Here is a tiny trained network, its code and every weight. The questions are about switching its units off for an input and a target symbol, where a switched-off unit gives its printed mean instead of its output.

import numpy as np


def w(rows, s, z=0):
    codes = np.array(rows[::2]) - 128.0
    scale = np.full(codes.shape[1], s)
    scale[-1] = z or s
    return codes * scale


def norm(h):
    return h / np.sqrt((h * h).mean(-1, keepdims=True) + 1e-5)


def f(y):
    return y / 2 * (1 + np.tanh(0.7978845608 * (y + 0.044715 * y**3)))


def softmax(a):
    e = np.exp(a - a.max(-1, keepdims=True))
    return e / e.sum(-1, keepdims=True)


def log_softmax(a):
    a = a - a.max(-1, keepdims=True)
    return a - np.log(np.exp(a).sum(-1, keepdims=True))


def net(x, mask):
    ids = ['αγδεζθλμπτ'.index(c) for c in x.split()]
    T = len(ids)
    res = E[ids] + P[:T]
    u = 0
    for l in range(3):
        q, k, v = (norm(res) @ M[l].T for M in (Q, K, V))
        z = softmax(np.where(np.tri(T) > 0, q @ k.T / 4**0.5, -1e9)) @ v
        res = res + np.where(mask[u], z, O[l][:, -1]) @ O[l][:, :-1]
        u += 1
        y = f(norm(res) @ A[l][:, :-1].T + A[l][:, -1])
        res = res + np.where(mask[u : u + 8], y, B[l][:, -1]) @ B[l][:, :-1]
        u += 8
    return log_softmax(norm(res)[-1] @ U[:, :-1].T + U[:, -1])


Q, K, V, O, A, B = {}, {}, {}, {}, {}, {}
E = w([
[123,117,166],'α',
[122,116,161],'γ',
[120,109,161],'δ',
[122,113,162],'ε',
[138,174,139],'ζ',
[123,111,164],'θ',
[121,114,161],'λ',
[88,101,140],'μ',
[217,136,4],'π',
[194,86,147],'τ',
],0.025)
P = w([
[102,128,139],'0',
[56,23,253],'1',
[55,91,166],'2',
[70,77,120],'3',
[95,97,101],'4',
[137,137,104],'5',
[155,202,109],'6',
],0.0048)
Q[0] = w([
[151,106,93],'0.h0',
[168,94,253],'0.h0',
[59,216,122],'0.h0',
[179,172,23],'0.h0',
],0.0062)
K[0] = w([
[73,242,67],'0.h0',
[215,3,80],'0.h0',
[114,90,221],'0.h0',
[119,159,203],'0.h0',
],0.005)
V[0] = w([
[164,119,130],'0.h0',
[110,153,178],'0.h0',
[246,146,182],'0.h0',
[126,134,135],'0.h0',
],0.011)
O[0] = w([
[67,6,87,124],'0.h0',
[175,105,254,253],'0.h0',
[116,81,67,82],'0.h0',
[141,131,155,132],'0.h0',
],0.0082,0.0014)
A[0] = w([
[108,105,167,98],'0.n0',
[216,126,32,104],'0.n1',
[97,83,119,123],'0.n2',
[39,128,138,2],'0.n3',
[92,214,168,100],'0.n4',
[161,246,95,113],'0.n5',
[198,126,114,96],'0.n6',
[140,131,131,109],'0.n7',
],0.011,0.0078)
B[0] = w([
[125,172,149,215],'0.n0',
[108,163,1,252],'0.n1',
[113,145,184,211],'0.n2',
[175,91,110,120],'0.n3',
[104,149,124,209],'0.n4',
[100,20,164,174],'0.n5',
[144,81,76,138],'0.n6',
[134,124,120,101],'0.n7',
],0.0092,0.0024)
Q[1] = w([
[66,157,73],'1.h0',
[155,187,158],'1.h0',
[142,137,254],'1.h0',
[109,57,127],'1.h0',
],0.007)
K[1] = w([
[132,36,166],'1.h0',
[141,79,73],'1.h0',
[191,136,2],'1.h0',
[211,58,219],'1.h0',
],0.0039)
V[1] = w([
[1,172,115],'1.h0',
[190,186,68],'1.h0',
[186,165,138],'1.h0',
[8,85,122],'1.h0',
],0.0089)
O[1] = w([
[233,133,131,142],'1.h0',
[89,1,166,2],'1.h0',
[98,33,22,97],'1.h0',
[192,230,219,192],'1.h0',
],0.0052,0.0053)
A[1] = w([
[128,70,68,3],'1.n0',
[247,112,135,149],'1.n1',
[71,62,184,155],'1.n2',
[107,99,145,62],'1.n3',
[135,74,180,25],'1.n4',
[26,174,157,52],'1.n5',
[137,93,115,180],'1.n6',
[148,224,149,104],'1.n7',
],0.012,0.0045)
B[1] = w([
[105,196,176,146],'1.n0',
[196,31,179,201],'1.n1',
[201,202,110,246],'1.n2',
[161,163,138,114],'1.n3',
[124,154,93,133],'1.n4',
[253,127,78,243],'1.n5',
[190,159,209,146],'1.n6',
[136,121,239,254],'1.n7',
],0.0067,0.0044)
Q[2] = w([
[107,119,42],'2.h0',
[254,126,174],'2.h0',
[64,21,232],'2.h0',
[17,80,168],'2.h0',
],0.0093)
K[2] = w([
[93,87,119],'2.h0',
[207,163,74],'2.h0',
[8,179,158],'2.h0',
[36,123,190],'2.h0',
],0.016)
V[2] = w([
[187,163,151],'2.h0',
[95,251,85],'2.h0',
[61,144,115],'2.h0',
[125,124,198],'2.h0',
],0.015)
O[2] = w([
[162,63,134,254],'2.h0',
[232,254,221,104],'2.h0',
[70,253,179,29],'2.h0',
[53,64,164,196],'2.h0',
],0.011,0.0076)
A[2] = w([
[141,249,125,178],'2.n0',
[127,172,196,7],'2.n1',
[138,185,224,14],'2.n2',
[203,98,90,243],'2.n3',
[52,254,125,215],'2.n4',
[193,165,195,115],'2.n5',
[85,185,10,99],'2.n6',
[135,160,181,2],'2.n7',
],0.016,0.0054)
B[2] = w([
[38,216,167,140],'2.n0',
[193,103,64,141],'2.n1',
[188,104,19,170],'2.n2',
[79,121,71,245],'2.n3',
[61,126,175,124],'2.n4',
[135,109,78,200],'2.n5',
[182,148,251,144],'2.n6',
[225,86,65,133],'2.n7',
],0.012,0.011)
U = w([
[122,117,135,68],'α',
[127,119,140,91],'γ',
[124,117,143,90],'δ',
[123,119,148,123],'ε',
[110,131,161,254],'ζ',
[119,121,150,123],'θ',
[122,122,157,165],'λ',
[251,96,147,103],'μ',
[109,186,93,247],'π',
[48,51,28,38],'τ',
],0.014,0.0051)

Each question gives the input, a string of symbols that net reads in full, and the target symbol t.
The units are the heads (4 rows each of Q, K, V and O) and the neurons (one row each of A and B). Each row of codes is followed by its name. A weight is (code - 128) times the scale printed after its matrix; where a second scale follows, it is the last column's (O, A, B and U).
mask holds one flag per unit, layer by layer, with each layer's heads first. A switched-off unit (its flag False) gives its mean, the last column of its rows in O or B, instead of its output. The means were averaged over made-up inputs and are rounded, as every weight is.
A unit's drop is (log p(t) with every unit on - log p(t) with that unit switched off) / (log p(t) with every unit on - log p(t) with every unit switched off).
The circuit of an input: a set's keep is (log p(t) with only the set's units on - log p(t) with every unit switched off) / (log p(t) with every unit on - log p(t) with every unit switched off). Starting from the 12 units with the biggest drops (on a tie, the unit counted first), units are removed one at a time, each time the one whose removal leaves the highest keep (on an exact tie, the one counted first), for as long as the keep stays at least 0.8.
circuit, biggest first: the units of the circuit, biggest drop first
most important unit: the unit with the biggest drop
k most important neurons: the k neurons with the biggest drops, biggest first
top k neurons in layer l: the k neurons of layer l with the biggest drops, biggest first
drop when u is switched off: that unit's drop, to one decimal
input τ τ τ π, target τ: circuit, biggest first : 2.h0; 1.h0
input μ π μ ζ μ τ λ, target τ: circuit, biggest first : 0.h0; 2.n3
input π π μ θ π, target π: circuit, biggest first : 0.n1; 2.h0; 2.n0
input μ μ ε, target μ: 3 most important neurons : 1.n1; 2.n3; 2.n2
input μ μ μ δ γ τ, target τ: top neuron in layer 1 : 1.n7
input μ π μ, target π: 2 most important neurons : 0.n1; 2.n0
input π ζ μ α π ζ, target π: 2 most important neurons : 1.n2; 0.n5
input τ μ τ π π λ μ, target π: 3 most important neurons : 1.n1; 0.n1; 2.n0
input π μ τ λ τ, target τ: circuit, biggest first : 0.h0; 2.n3
input μ ε τ π λ, target π: 2 most important neurons : 1.n1; 1.n2
input μ μ γ, target μ: top 2 neurons in layer 2 : 2.n3; 2.n2
input τ μ θ μ μ τ γ, target τ: 4 most important neurons : 0.n1; 1.n5; 0.n5; 0.n2
input λ π λ μ τ α, target τ: 3 most important neurons : 0.n1; 2.n3; 1.n1
input π θ θ τ ζ τ θ, target τ: most important unit : 0.n1
input ζ τ ζ μ π δ, target π: top 3 neurons in layer 0 : 0.n1; 0.n5; 0.n2
input θ π γ, target π: 3 most important neurons : 1.n1; 0.n1; 2.n0
input μ μ λ, target μ: 2 most important neurons : 1.n1; 2.n3
input μ μ τ ζ, target τ: 2 most important neurons : 0.n5; 2.n3
input μ γ μ π, target π: 4 most important neurons : 0.n1; 2.n0; 2.n3; 1.n5
input μ μ π μ λ, target π: 4 most important neurons : 0.n1; 2.n0; 1.n1; 1.n2
input μ μ μ π δ, target π: most important unit : 2.h0
input μ μ μ θ, target μ: 2 most important neurons : 1.n1; 2.n3
input λ λ α ε τ π, target τ: top 3 neurons in layer 1 : 1.n7; 1.n5; 1.n2
input τ μ μ μ, target μ: drop when 1.n2 is switched off : 0.1
input ε λ π ζ, target π: drop when 1.h0 is switched off : 0.6
input δ μ μ γ γ π θ, target π: drop when 1.h0 is switched off : 1.1
input μ τ γ δ ζ τ δ, target τ: most important unit : 1.h0
